Below is a small trained network, with its code and all its weights. Each question gives an input and a class and asks what happens when units are switched off, that is, made to give their printed mean instead of their output.

import numpy as np


def w(rows, s, z=0):
    codes = np.array(rows[::2]) - 128.0
    scale = np.full(codes.shape[1], s)
    scale[-1] = z or s
    return codes * scale


def norm(h):
    return h / np.sqrt((h * h).mean(-1, keepdims=True) + 1e-5)


def f(y):
    return y / 2 * (1 + np.tanh(0.7978845608 * (y + 0.044715 * y**3)))


def log_softmax(a):
    a = a - a.max(-1, keepdims=True)
    return a - np.log(np.exp(a).sum(-1, keepdims=True))


def net(x, mask):
    res = np.array(x, float).reshape(1, 4) / 4 @ E
    u = 0
    for l in range(2):
        y = f(norm(res) @ A[l][:, :-1].T + A[l][:, -1])
        res = res + np.where(mask[u : u + 8], y, B[l][:, -1]) @ B[l][:, :-1]
        u += 8
    return log_softmax(norm(res)[-1] @ U[:, :-1].T + U[:, -1])


A, B = {}, {}
E = w([
[155,147,166,111,18,114,172,75,180,173,149],'x0',
[138,120,113,64,103,101,93,141,94,137,60],'x1',
[249,181,102,126,147,120,104,51,89,254,203],'x2',
[181,183,57,184,99,222,142,180,90,68,136],'x3',
],0.0081)
A[0] = w([
[104,160,68,89,64,135,169,162,139,110,74,252],'0.n0',
[123,70,197,213,48,128,113,252,154,79,58,155],'0.n1',
[176,183,175,138,231,185,81,85,194,156,94,182],'0.n2',
[142,94,87,145,168,194,109,175,139,84,85,43],'0.n3',
[63,108,82,175,78,181,166,122,195,114,62,53],'0.n4',
[129,77,176,198,107,68,158,173,123,96,193,160],'0.n5',
[236,198,195,94,2,77,175,160,176,109,134,49],'0.n6',
[104,64,166,65,106,96,98,94,202,88,106,131],'0.n7',
],0.0073,0.003)
B[0] = w([
[118,129,213,141,183,160,114,80,142,85,120,215],'0.n0',
[190,131,114,131,156,144,130,105,153,170,173,254],'0.n1',
[105,231,103,88,166,44,214,109,61,134,134,186],'0.n2',
[107,119,94,140,84,181,143,133,90,123,73,182],'0.n3',
[205,131,135,117,230,91,74,106,118,2,189,189],'0.n4',
[80,94,158,114,131,111,91,148,202,77,163,160],'0.n5',
[87,165,120,107,57,155,66,89,146,171,106,214],'0.n6',
[98,57,110,167,120,108,203,148,129,155,164,211],'0.n7',
],0.0091,0.0068)
A[1] = w([
[98,99,95,142,113,91,114,104,252,70,124,249],'1.n0',
[160,78,141,62,67,125,110,192,178,15,130,35],'1.n1',
[180,131,163,130,2,134,105,34,165,171,147,4],'1.n2',
[227,131,147,110,200,134,124,105,95,182,110,141],'1.n3',
[222,156,75,148,173,156,108,80,103,98,112,140],'1.n4',
[154,149,81,113,73,77,147,98,108,151,92,246],'1.n5',
[135,89,7,142,122,223,108,199,97,76,71,104],'1.n6',
[102,176,205,97,191,187,137,84,105,108,139,156],'1.n7',
],0.0088,0.0022)
B[1] = w([
[192,128,82,108,92,125,92,89,86,141,132,240],'1.n0',
[86,175,51,159,162,178,143,137,184,82,166,189],'1.n1',
[146,189,165,64,80,165,102,177,134,135,124,252],'1.n2',
[103,170,60,206,104,99,119,156,96,91,63,215],'1.n3',
[97,51,98,69,160,73,102,145,138,152,68,255],'1.n4',
[153,56,105,134,126,211,50,129,167,53,152,215],'1.n5',
[172,147,246,159,93,150,151,142,107,176,79,226],'1.n6',
[85,146,173,164,112,153,184,174,116,157,158,203],'1.n7',
],0.011,0.0067)
U = w([
[177,211,153,68,18,195,39,118,168,170,151,254],'0',
[145,112,120,182,177,204,102,108,218,12,207,164],'1',
[107,32,119,93,125,3,142,91,158,174,166,79],'2',
[169,153,246,215,153,181,130,200,80,133,18,137],'3',
[55,240,130,177,176,93,222,132,122,154,182,15],'4',
[153,194,2,170,150,53,67,138,69,151,74,71],'5',
],0.013,0.0018)

Each question gives the input, the list of numbers given to net, and the class t.
The units are the neurons (one row each of A and B). Each row of codes is followed by its name. A weight is (code - 128) times the scale printed after its matrix; where a second scale follows, it is the last column's (A, B and U).
mask holds one flag per neuron, layer by layer. A switched-off neuron (its flag False) gives its mean, the last column of its row in B, instead of its output. The means were averaged over made-up inputs and are rounded, as every weight is.
A unit's drop is (log p(t) with every unit on - log p(t) with that unit switched off) / (log p(t) with every unit on - log p(t) with every unit switched off).
The circuit of an input: a set's keep is (log p(t) with only the set's units on - log p(t) with every unit switched off) / (log p(t) with every unit on - log p(t) with every unit switched off). Starting from the 12 units with the biggest drops (on a tie, the unit counted first), units are removed one at a time, each time the one whose removal leaves the highest keep (on an exact tie, the one counted first), for as long as the keep stays at least 0.8.
units of the circuit, in order: the units of the circuit, biggest drop first
k most important neurons: the k neurons with the biggest drops, biggest first
top k neurons in layer l: the k neurons of layer l with the biggest drops, biggest first
drop of u: that unit's drop, to one decimal
input [-4,7,-1,-3], class 3: 4 most important neurons	(0.n5, 0.n2, 1.n4, 0.n6)
input [-5,3,-5,-4], class 1: units of the circuit, in order	(0.n2, 1.n1)
input [-4,-5,4,-1], class 4: top 2 neurons in layer 1	(1.n0, 1.n7)
input [1,2,6,-5], class 5: 3 most important neurons	(1.n3, 0.n2, 0.n6)
input [4,-1,-3,7], class 1: units of the circuit, in order	(0.n4)
input [3,2,-4,4], class 1: 2 most important neurons	(0.n4, 0.n0)
input [-6,1,0,-4], class 4: top 2 neurons in layer 0	(0.n1, 0.n6)
input [0,5,-5,-4], class 2: top 2 neurons in layer 1	(1.n5, 1.n0)
input [-5,1,-5,-3], class 1: top 2 neurons in layer 0	(0.n5, 0.n1)
input [-2,-2,2,-2], class 4: top 2 neurons in layer 0	(0.n2, 0.n1)
input [-6,3,0,1], class 3: drop of 1.n6	0.2
input [5,6,-8,4], class 1: drop of 1.n1	0.0
input [-1,-7,0,4], class 3: drop of 0.n3	0.1
input [-6,3,3,4], class 3: units of the circuit, in order	(1.n6)
